Below are the code and all the weights of a small trained network. Each question names an input and a target symbol and asks about switching units off, where a switched-off unit gives its printed mean instead of its output.

import numpy as np


def w(rows, s, z=0):
    codes = np.array(rows[::2]) - 128.0
    scale = np.full(codes.shape[1], s)
    scale[-1] = z or s
    return codes * scale


def norm(h):
    return h / np.sqrt((h * h).mean(-1, keepdims=True) + 1e-5)


def f(y):
    return y / 2 * (1 + np.tanh(0.7978845608 * (y + 0.044715 * y**3)))


def softmax(a):
    e = np.exp(a - a.max(-1, keepdims=True))
    return e / e.sum(-1, keepdims=True)


def log_softmax(a):
    a = a - a.max(-1, keepdims=True)
    return a - np.log(np.exp(a).sum(-1, keepdims=True))


def net(x, mask):
    ids = ['ΓΠΦΨαβδεζηθλμξστ'.index(c) for c in x.split()]
    T = len(ids)
    res = E[ids] + P[:T]
    u = 0
    for l in range(3):
        q, k, v = (norm(res) @ M[l].T for M in (Q, K, V))
        z = softmax(np.where(np.tri(T) > 0, q @ k.T / 3**0.5, -1e9)) @ v
        res = res + np.where(mask[u], z, O[l][:, -1]) @ O[l][:, :-1]
        u += 1
        y = f(norm(res) @ A[l][:, :-1].T + A[l][:, -1])
        res = res + np.where(mask[u : u + 4], y, B[l][:, -1]) @ B[l][:, :-1]
        u += 4
    return log_softmax(norm(res)[-1] @ U[:, :-1].T + U[:, -1])


Q, K, V, O, A, B = {}, {}, {}, {}, {}, {}
E = w([
[104,119,138,144,89,104,100,190,131,128,131],'Γ',
[138,133,165,100,159,143,130,125,158,108,138],'Π',
[130,128,137,60,133,139,122,106,168,139,148],'Φ',
[134,119,160,111,134,167,105,143,171,146,129],'Ψ',
[81,144,146,175,110,116,103,104,131,92,90],'α',
[126,108,113,95,173,126,105,126,118,100,152],'β',
[119,127,172,82,116,156,112,70,157,120,89],'δ',
[124,156,95,135,158,86,81,138,133,160,139],'ε',
[153,121,108,140,179,155,116,84,98,169,125],'ζ',
[122,146,91,209,134,127,173,171,177,185,117],'η',
[160,146,84,137,179,130,166,125,157,101,96],'θ',
[137,140,108,147,151,63,130,86,86,88,67],'λ',
[144,84,113,92,139,128,109,124,83,99,93],'μ',
[111,105,94,80,105,87,181,110,171,119,90],'ξ',
[84,107,174,139,182,84,143,128,96,134,138],'σ',
[2,174,110,77,76,161,162,144,7,229,114],'τ',
],0.03)
P = w([
[181,102,130,168,79,94,89,93,94,97,249],'0',
[180,111,105,125,103,110,68,89,129,173,166],'1',
[198,141,112,120,94,99,98,79,122,201,115],'2',
[169,139,101,100,139,139,84,104,139,189,85],'3',
[141,149,82,96,147,155,66,108,146,216,56],'4',
[112,147,67,86,165,153,63,123,150,198,38],'5',
[70,148,43,86,195,168,60,127,160,179,20],'6',
],0.011)
Q[0] = w([
[239,146,137,175,13,119,228,87,62,78,218],'L0H1',
[186,157,117,108,171,3,69,82,124,230,32],'L0H1',
[31,190,159,141,187,58,102,128,136,157,151],'L0H1',
],0.0079)
K[0] = w([
[208,59,177,183,103,109,124,112,177,25,254],'L0H1',
[29,98,89,99,194,112,248,142,36,133,74],'L0H1',
[130,188,127,83,128,213,178,134,78,153,134],'L0H1',
],0.0075)
V[0] = w([
[68,2,186,45,79,149,172,108,98,116,94],'L0H1',
[70,103,231,199,228,64,120,112,124,211,159],'L0H1',
[54,183,137,44,107,75,126,141,210,162,177],'L0H1',
],0.0095)
O[0] = w([
[170,16,142,184,117,158,178,138,84,184,63,106],'L0H1',
[60,51,182,51,142,108,198,219,117,158,129,255],'L0H1',
[142,188,244,100,131,179,199,114,83,1,114,153],'L0H1',
],0.012,0.0093)
A[0] = w([
[92,181,132,163,79,177,212,146,195,112,169,12],'L0N1',
[158,57,120,179,49,255,168,150,121,86,74,92],'L0N2',
[95,97,114,197,135,112,107,100,100,63,112,159],'L0N3',
[144,118,101,216,191,105,195,122,87,68,117,252],'L0N4',
],0.0089,0.0024)
B[0] = w([
[157,219,86,182,245,127,155,174,43,190,176,144],'L0N1',
[141,165,108,45,98,116,160,226,122,228,172,255],'L0N2',
[188,93,214,52,73,112,158,96,230,194,58,154],'L0N3',
[147,252,205,111,120,1,53,73,87,234,156,166],'L0N4',
],0.0079,0.0024)
Q[1] = w([
[200,97,226,203,87,178,188,178,122,60,124],'L1H1',
[187,129,117,229,142,172,1,127,169,34,153],'L1H1',
[35,196,121,114,129,142,115,108,110,54,107],'L1H1',
],0.008)
K[1] = w([
[134,139,160,98,88,210,81,113,186,125,174],'L1H1',
[254,83,138,174,165,112,51,133,178,58,134],'L1H1',
[84,173,132,122,192,164,80,152,195,146,82],'L1H1',
],0.0083)
V[1] = w([
[103,175,164,173,72,153,98,201,180,159,135],'L1H1',
[103,122,96,108,44,185,73,142,75,128,181],'L1H1',
[157,131,165,113,64,254,75,158,189,197,222],'L1H1',
],0.0065)
O[1] = w([
[91,155,5,224,83,84,253,43,65,73,62,245],'L1H1',
[83,138,110,107,213,56,76,121,85,38,5,191],'L1H1',
[94,69,57,215,209,218,153,1,19,115,153,126],'L1H1',
],0.0088,0.0011)
A[1] = w([
[173,171,25,127,40,189,93,89,173,96,153,153],'L1N1',
[98,128,125,120,133,164,125,99,69,198,137,61],'L1N2',
[144,89,106,103,175,121,183,81,254,84,170,75],'L1N3',
[100,110,155,136,118,130,158,108,132,52,174,5],'L1N4',
],0.01,0.002)
B[1] = w([
[81,190,247,207,178,95,93,253,91,155,158,254],'L1N1',
[5,203,138,77,47,153,104,124,137,89,155,188],'L1N2',
[1,85,159,204,79,107,56,168,101,131,107,191],'L1N3',
[198,118,100,169,119,74,168,230,225,122,163,185],'L1N4',
],0.01,0.0031)
Q[2] = w([
[205,36,120,203,89,88,138,5,133,169,241],'L2H1',
[122,254,142,137,171,146,34,137,165,192,183],'L2H1',
[95,186,137,70,119,139,11,81,203,62,102],'L2H1',
],0.0079)
K[2] = w([
[175,81,101,169,40,101,85,107,104,95,254],'L2H1',
[238,129,74,122,150,107,129,189,130,158,57],'L2H1',
[142,178,67,104,219,125,74,157,129,159,118],'L2H1',
],0.011)
V[2] = w([
[60,83,248,122,95,183,39,106,169,65,125],'L2H1',
[84,112,152,254,164,222,212,148,197,180,138],'L2H1',
[175,55,140,191,233,222,64,251,26,94,89],'L2H1',
],0.0062)
O[2] = w([
[5,89,217,221,113,175,107,48,139,54,174,174],'L2H1',
[56,152,123,244,217,129,184,169,35,218,77,6],'L2H1',
[176,69,142,149,181,181,121,198,91,63,124,118],'L2H1',
],0.011,0.0019)
A[2] = w([
[158,84,153,143,149,178,126,39,130,142,114,141],'L2N1',
[241,187,118,150,108,155,72,85,141,161,100,5],'L2N2',
[148,131,99,53,106,72,20,122,110,171,110,157],'L2N3',
[202,131,67,189,181,80,2,154,252,159,136,196],'L2N4',
],0.0087,0.002)
B[2] = w([
[76,159,106,147,66,125,120,112,42,185,147,131],'L2N1',
[117,165,168,238,105,165,148,155,185,156,3,158],'L2N2',
[60,110,109,203,231,190,197,113,205,121,180,235],'L2N3',
[215,97,138,102,101,153,79,104,36,144,106,255],'L2N4',
],0.012,0.0068)
U = w([
[152,107,54,120,109,83,162,128,119,59,66,253],'Γ',
[118,123,151,253,192,159,182,161,223,73,138,67],'Π',
[210,167,197,103,126,190,165,122,92,76,135,142],'Φ',
[101,141,89,167,150,190,180,93,109,125,152,166],'Ψ',
[48,115,132,204,87,55,112,82,168,122,71,150],'α',
[110,57,138,103,89,150,52,85,127,61,121,90],'β',
[82,157,93,95,3,169,114,111,61,165,143,179],'δ',
[100,186,134,67,133,87,131,116,199,54,161,119],'ε',
[54,75,25,115,175,164,112,89,169,147,147,78],'ζ',
[96,217,80,140,173,94,170,169,133,191,154,19],'η',
[107,179,201,122,185,37,11,112,66,164,120,44],'θ',
[171,128,117,81,100,100,73,144,228,177,112,173],'λ',
[172,83,109,149,127,190,75,134,92,180,65,161],'μ',
[156,193,178,182,57,136,179,136,191,172,86,138],'ξ',
[97,56,150,109,106,112,171,223,177,193,120,124],'σ',
[124,128,94,54,114,160,132,98,116,124,97,93],'τ',
],0.0076,0.0027)

Each question gives the input, a string of symbols that net reads in full, and the target symbol t.
The units are the heads (3 rows each of Q, K, V and O) and the neurons (one row each of A and B). Each row of codes is followed by its name. A weight is (code - 128) times the scale printed after its matrix; where a second scale follows, it is the last column's (O, A, B and U).
mask holds one flag per unit, layer by layer, with each layer's heads first. A switched-off unit (its flag False) gives its mean, the last column of its rows in O or B, instead of its output. The means were averaged over made-up inputs and are rounded, as every weight is.
A unit's drop is (log p(t) with every unit on - log p(t) with that unit switched off) / (log p(t) with every unit on - log p(t) with every unit switched off).
The circuit of an input: a set's keep is (log p(t) with only the set's units on - log p(t) with every unit switched off) / (log p(t) with every unit on - log p(t) with every unit switched off). Starting from the 12 units with the biggest drops (on a tie, the unit counted first), units are removed one at a time, each time the one whose removal leaves the highest keep (on an exact tie, the one counted first), for as long as the keep stays at least 0.8.
circuit, biggest first: the units of the circuit, biggest drop first
most important unit: the unit with the biggest drop
top k neurons: the k neurons with the biggest drops, biggest first
k most important neurons of layer l: the k neurons of layer l with the biggest drops, biggest first
drop when u is switched off: that unit's drop, to one decimal
input Γ Ψ Γ Γ Γ Ψ, target Ψ: circuit, biggest first	L1H1; L0H1
input λ Π τ Ψ Γ α, target ξ: top 2 neurons	L0N3; L0N2
input α Γ η α λ ε, target λ: circuit, biggest first	L2H1
input θ ξ η ε Φ Φ, target ε: circuit, biggest first	L0H1; L2N4
input Π ε ξ Φ, target ξ: circuit, biggest first	L0H1; L2N2
input μ β Γ Γ Γ, target Γ: top 2 neurons	L2N3; L1N1
input Γ ξ δ Γ Γ ζ Φ, target ζ: circuit, biggest first	L0H1; L2N3
input τ λ Γ η, target η: top 4 neurons	L0N2; L0N4; L1N2; L2N3
input σ α Γ Π Π Γ Γ, target Π: circuit, biggest first	L2N4; L0H1
input Γ Π Γ, target Π: top 2 neurons	L1N3; L1N4
input β ξ η Ψ λ, target λ: top 2 neurons	L2N4; L0N4
input α Φ Γ θ Γ, target θ: circuit, biggest first	L0H1; L1N1
input Φ Γ Γ, target Φ: top 2 neurons	L2N3; L0N1
input ξ ε δ, target ξ: top 2 neurons	L2N2; L0N4
input α Γ Γ ε σ δ, target σ: circuit, biggest first	L0H1
input τ Γ Φ σ Γ λ μ, target ζ: top 2 neurons	L2N3; L0N2
input Γ Ψ Γ, target Ψ: circuit, biggest first	L1H1; L0H1
input Γ Π Π, target Π: top 2 neurons	L1N4; L1N3
input σ Γ η Γ Γ δ, target δ: 2 most important neurons of layer 2	L2N1; L2N3
input Γ σ Γ Φ μ, target μ: circuit, biggest first	L0H1
input Γ ξ Γ Π, target ξ: 2 most important neurons of layer 2	L2N2; L2N4
input Γ θ ξ μ σ Ψ μ, target σ: top 2 neurons	L2N4; L0N2
input σ σ Γ σ α, target σ: drop when L2N2 is switched off	0.0
input ε Ψ θ Γ Γ ε Ψ, target ε: drop when L0H1 is switched off	1.2
input Φ σ δ σ Π α, target σ: drop when L0H1 is switched off	1.4
input Γ β μ Φ, target μ: drop when L2N4 is switched off	0.3
input σ ζ Φ λ, target λ: most important unit	L1H1
